Below is a small trained network, with its code and all its weights. Each question gives an input and a class and asks what happens when units are switched off, that is, made to give their printed mean instead of their output.

import numpy as np


def w(rows, s, z=0):
    codes = np.array(rows[::2]) - 128.0
    scale = np.full(codes.shape[1], s)
    scale[-1] = z or s
    return codes * scale


def norm(h):
    return h / np.sqrt((h * h).mean(-1, keepdims=True) + 1e-5)


def f(y):
    return y / 2 * (1 + np.tanh(0.7978845608 * (y + 0.044715 * y**3)))


def log_softmax(a):
    a = a - a.max(-1, keepdims=True)
    return a - np.log(np.exp(a).sum(-1, keepdims=True))


def net(x, mask):
    res = np.array(x, float).reshape(1, 2) / 4 @ E
    u = 0
    for l in range(2):
        y = f(norm(res) @ A[l][:, :-1].T + A[l][:, -1])
        res = res + np.where(mask[u : u + 12], y, B[l][:, -1]) @ B[l][:, :-1]
        u += 12
    return log_softmax(norm(res)[-1] @ U[:, :-1].T + U[:, -1])


A, B = {}, {}
E = w([
[162,46,100,111,183,53,134,115,81,150,187],'x0',
[98,207,160,164,254,91,111,214,103,221,73],'x1',
],0.0073)
A[0] = w([
[139,73,160,167,152,203,106,191,113,181,90,88],'L0N1',
[121,33,114,40,221,127,68,110,124,149,186,191],'L0N2',
[126,74,204,195,63,88,139,190,96,113,62,88],'L0N3',
[106,118,142,27,151,94,112,73,86,77,133,45],'L0N4',
[154,108,123,90,69,166,137,126,160,156,171,149],'L0N5',
[152,189,181,74,134,178,149,151,231,110,120,135],'L0N6',
[171,132,113,172,146,151,183,86,109,161,100,36],'L0N7',
[168,214,184,106,109,138,136,71,206,61,12,5],'L0N8',
[82,139,119,141,89,151,137,26,106,29,199,130],'L0N9',
[141,128,194,76,147,118,49,49,104,152,155,91],'L0N10',
[117,24,117,196,181,191,95,154,132,108,72,134],'L0N11',
[193,106,121,85,209,111,46,253,191,189,99,184],'L0N12',
],0.0047,0.0013)
B[0] = w([
[108,114,108,110,123,111,230,68,162,157,166,157],'L0N1',
[57,152,97,183,78,217,101,186,100,171,129,244],'L0N2',
[130,128,76,35,154,205,131,76,123,72,123,126],'L0N3',
[109,120,101,102,58,106,139,203,172,209,119,151],'L0N4',
[148,254,115,91,136,72,183,183,101,96,133,172],'L0N5',
[122,83,33,133,126,159,152,34,68,162,152,188],'L0N6',
[84,35,149,177,128,147,179,128,165,101,57,118],'L0N7',
[159,103,128,232,126,130,12,129,73,162,157,212],'L0N8',
[106,195,144,226,189,86,172,148,96,175,79,240],'L0N9',
[167,119,179,199,145,162,146,209,164,102,139,135],'L0N10',
[132,138,195,78,147,172,133,112,150,125,196,132],'L0N11',
[222,126,183,71,13,154,238,80,127,92,131,252],'L0N12',
],0.0044)
A[1] = w([
[92,167,164,114,193,100,141,125,120,109,74,104],'L1N1',
[138,121,154,116,91,145,184,108,152,158,125,177],'L1N2',
[149,60,115,169,84,92,134,85,154,31,181,146],'L1N3',
[179,65,169,84,92,198,138,27,149,97,163,134],'L1N4',
[180,143,89,153,183,83,134,56,65,130,132,140],'L1N5',
[175,2,99,99,203,78,133,134,82,141,194,100],'L1N6',
[159,101,150,89,209,105,126,174,144,201,95,134],'L1N7',
[137,113,91,155,93,137,127,102,116,64,136,123],'L1N8',
[154,43,128,124,172,164,48,112,131,64,128,2],'L1N9',
[112,171,131,123,119,208,90,113,205,127,89,51],'L1N10',
[167,145,120,128,192,169,89,150,139,170,113,176],'L1N11',
[120,93,102,135,110,169,1,156,108,172,155,5],'L1N12',
],0.0072,0.0021)
B[1] = w([
[132,48,113,90,119,94,181,134,171,74,215,162],'L1N1',
[79,148,94,163,178,88,110,190,134,141,122,194],'L1N2',
[188,132,175,53,169,66,153,82,185,128,67,238],'L1N3',
[107,174,151,190,143,107,185,251,94,180,145,187],'L1N4',
[97,153,167,150,68,147,204,253,146,145,133,180],'L1N5',
[70,209,107,200,104,241,23,74,92,108,91,254],'L1N6',
[139,86,104,60,129,98,109,58,190,98,123,210],'L1N7',
[92,50,104,46,219,120,109,148,149,147,171,206],'L1N8',
[89,140,149,118,103,175,144,169,153,162,107,114],'L1N9',
[112,68,102,120,160,128,48,94,60,166,164,186],'L1N10',
[155,100,96,107,64,94,141,127,136,45,138,178],'L1N11',
[143,149,149,86,173,73,159,99,163,100,112,179],'L1N12',
],0.0065,0.0053)
U = w([
[82,146,88,153,142,184,30,54,90,145,112,211],'0',
[120,129,120,18,178,47,206,102,203,125,111,187],'1',
[97,154,128,199,104,121,203,248,99,168,160,176],'2',
[177,76,157,154,129,154,137,130,143,114,108,4],'3',
[190,88,157,155,121,149,128,134,146,95,121,10],'4',
[154,83,190,129,112,155,135,134,123,108,134,22],'5',
[162,94,170,142,104,141,112,148,160,106,143,10],'6',
[149,94,186,132,108,144,125,134,139,134,130,8],'7',
],0.014,0.0039)

Each question gives the input, the list of numbers given to net, and the class t.
The units are the neurons (one row each of A and B). Each row of codes is followed by its name. A weight is (code - 128) times the scale printed after its matrix; where a second scale follows, it is the last column's (A, B and U).
mask holds one flag per neuron, layer by layer. A switched-off neuron (its flag False) gives its mean, the last column of its row in B, instead of its output. The means were averaged over made-up inputs and are rounded, as every weight is.
A unit's drop is (log p(t) with every unit on - log p(t) with that unit switched off) / (log p(t) with every unit on - log p(t) with every unit switched off).
The circuit of an input: a set's keep is (log p(t) with only the set's units on - log p(t) with every unit switched off) / (log p(t) with every unit on - log p(t) with every unit switched off). Starting from the 12 units with the biggest drops (on a tie, the unit counted first), units are removed one at a time, each time the one whose removal leaves the highest keep (on an exact tie, the one counted first), for as long as the keep stays at least 0.8.
circuit, biggest first: the units of the circuit, biggest drop first
top k neurons: the k neurons with the biggest drops, biggest first
k most important neurons of layer l: the k neurons of layer l with the biggest drops, biggest first
drop of u: that unit's drop, to one decimal
input [7,-8], class 1: circuit, biggest first => [L1N3]
input [-4,-5], class 1: top 2 neurons => [L0N2, L1N6]
input [-5,5], class 0: 3 most important neurons of layer 0 => [L0N9, L0N5, L0N8]
input [6,5], class 0: 2 most important neurons of layer 1 => [L1N6, L1N7]
input [-7,7], class 0: circuit, biggest first => [L1N10, L1N5]
input [4,4], class 0: top 2 neurons => [L0N9, L1N6]
input [3,0], class 2: top 4 neurons => [L0N2, L1N3, L1N7, L1N6]
input [-3,-2], class 2: top 4 neurons => [L1N5, L0N9, L0N2, L1N6]
input [-3,-1], class 2: top 2 neurons => [L1N5, L0N2]
input [-5,-6], class 1: top 4 neurons => [L0N2, L1N6, L1N3, L1N8]
input [6,-8], class 1: 2 most important neurons of layer 1 => [L1N3, L1N8]
input [2,-7], class 1: drop of L1N3 => 1.4
input [1,0], class 2: drop of L1N7 => 0.2
input [-1,-2], class 2: drop of L0N9 => 1.2
input [7,5], class 0: circuit, biggest first => [L1N6]
